Below is a small trained network, with its code and all its weights. Each question gives an input and a class and asks what happens when units are switched off, that is, made to give their printed mean instead of their output.

import numpy as np


def w(rows, s, z=0):
    codes = np.array(rows[::2]) - 128.0
    scale = np.full(codes.shape[1], s)
    scale[-1] = z or s
    return codes * scale


def f(y):
    return y / 2 * (1 + np.tanh(0.7978845608 * (y + 0.044715 * y**3)))


def log_softmax(a):
    a = a - a.max(-1, keepdims=True)
    return a - np.log(np.exp(a).sum(-1, keepdims=True))


def net(x, mask):
    res = np.array(x, float).reshape(1, 3) / 4 @ E
    y = f(res @ A[0][:, :-1].T + A[0][:, -1])
    res = res + np.where(mask, y, B[0][:, -1]) @ B[0][:, :-1]
    return log_softmax(res[-1] @ U[:, :-1].T + U[:, -1])


A, B = {}, {}
E = w([
[200,144,127,9,134,210],'x0',
[85,22,202,132,162,144],'x1',
[57,156,191,126,101,129],'x2',
],0.013)
A[0] = w([
[80,96,128,181,140,148,180],'neuron 0',
[153,139,142,116,118,119,192],'neuron 1',
[146,152,137,85,127,122,80],'neuron 2',
[136,171,114,91,128,118,120],'neuron 3',
[203,131,127,81,150,184,201],'neuron 4',
[165,159,115,143,78,155,124],'neuron 5',
[168,158,142,103,150,142,168],'neuron 6',
[124,181,123,116,83,130,123],'neuron 7',
[109,145,115,125,71,103,112],'neuron 8',
[141,154,135,181,80,115,98],'neuron 9',
[142,96,181,108,147,170,143],'neuron 10',
[109,109,125,169,129,81,237],'neuron 11',
[104,159,173,148,40,146,197],'neuron 12',
[129,181,137,159,47,112,252],'neuron 13',
[174,122,68,112,158,148,184],'neuron 14',
[120,166,120,162,118,51,146],'neuron 15',
[166,95,188,116,253,133,241],'neuron 16',
[121,137,158,119,111,103,87],'neuron 17',
[155,112,88,164,130,87,176],'neuron 18',
[119,173,43,100,136,139,136],'neuron 19',
[82,129,128,181,159,123,186],'neuron 20',
[96,180,111,103,78,105,199],'neuron 21',
[133,160,124,185,98,92,186],'neuron 22',
],0.017,0.0042)
B[0] = w([
[207,191,190,130,135,83,207],'neuron 0',
[84,59,127,125,115,189,151],'neuron 1',
[171,183,122,97,145,100,164],'neuron 2',
[154,129,163,150,203,166,177],'neuron 3',
[91,83,103,169,144,107,248],'neuron 4',
[138,106,133,112,150,137,179],'neuron 5',
[95,82,107,162,185,137,184],'neuron 6',
[127,155,118,119,158,121,183],'neuron 7',
[91,174,109,112,148,203,162],'neuron 8',
[77,155,95,49,165,238,174],'neuron 9',
[136,113,126,55,78,116,201],'neuron 10',
[114,207,121,178,177,86,213],'neuron 11',
[49,201,111,165,98,120,195],'neuron 12',
[54,182,126,75,179,138,214],'neuron 13',
[116,2,138,196,115,125,207],'neuron 14',
[117,138,145,65,194,151,210],'neuron 15',
[111,192,140,55,24,37,233],'neuron 16',
[127,161,80,180,90,155,140],'neuron 17',
[62,177,146,130,110,57,187],'neuron 18',
[157,26,116,175,168,130,208],'neuron 19',
[149,152,155,172,190,74,204],'neuron 20',
[68,169,87,57,198,223,198],'neuron 21',
[29,152,78,74,150,153,205],'neuron 22',
],0.0078,0.016)
U = w([
[70,74,118,63,60,122,91],'0',
[213,146,156,113,88,141,111],'1',
[198,29,97,184,112,196,120],'2',
[81,170,53,88,109,217,161],'3',
[50,123,81,245,39,80,185],'4',
[73,109,138,167,230,119,174],'5',
[196,137,125,225,126,213,2],'6',
],0.011,0.0035)

Each question gives the input, the list of numbers given to net, and the class t.
The units are the neurons (one row each of A and B). Each row of codes is followed by its name. A weight is (code - 128) times the scale printed after its matrix; where a second scale follows, it is the last column's (A, B and U).
mask holds one flag per neuron, in row order. A switched-off neuron (its flag False) gives its mean, the last column of its row in B, instead of its output. The means were averaged over made-up inputs and are rounded, as every weight is.
A unit's drop is (log p(t) with every unit on - log p(t) with that unit switched off) / (log p(t) with every unit on - log p(t) with every unit switched off).
The circuit of an input: a set's keep is (log p(t) with only the set's units on - log p(t) with every unit switched off) / (log p(t) with every unit on - log p(t) with every unit switched off). Starting from the 12 units with the biggest drops (on a tie, the unit counted first), units are removed one at a time, each time the one whose removal leaves the highest keep (on an exact tie, the one counted first), for as long as the keep stays at least 0.8.
circuit, biggest first: the units of the circuit, biggest drop first
top k neurons: the k neurons with the biggest drops, biggest first
drop of u: that unit's drop, to one decimal
input [-7,8,-7], class 4: circuit, biggest first -> (neuron 16; neuron 21)
input [8,7,-7], class 0: circuit, biggest first -> (neuron 16)
input [2,-7,-8], class 2: circuit, biggest first -> (neuron 14; neuron 19)
input [0,1,4], class 4: circuit, biggest first -> (neuron 15; neuron 9; neuron 3)
input [-7,-4,3], class 3: top 2 neurons -> (neuron 9; neuron 22)
input [8,-2,5], class 5: top 2 neurons -> (neuron 4; neuron 6)
input [-7,8,7], class 4: top 3 neurons -> (neuron 12; neuron 21; neuron 17)
input [1,-5,-1], class 5: top 2 neurons -> (neuron 19; neuron 16)
input [2,-1,4], class 3: top 2 neurons -> (neuron 20; neuron 14)
input [-3,5,-1], class 4: drop of neuron 21 -> 0.1
input [-8,-2,8], class 3: top 2 neurons -> (neuron 9; neuron 22)
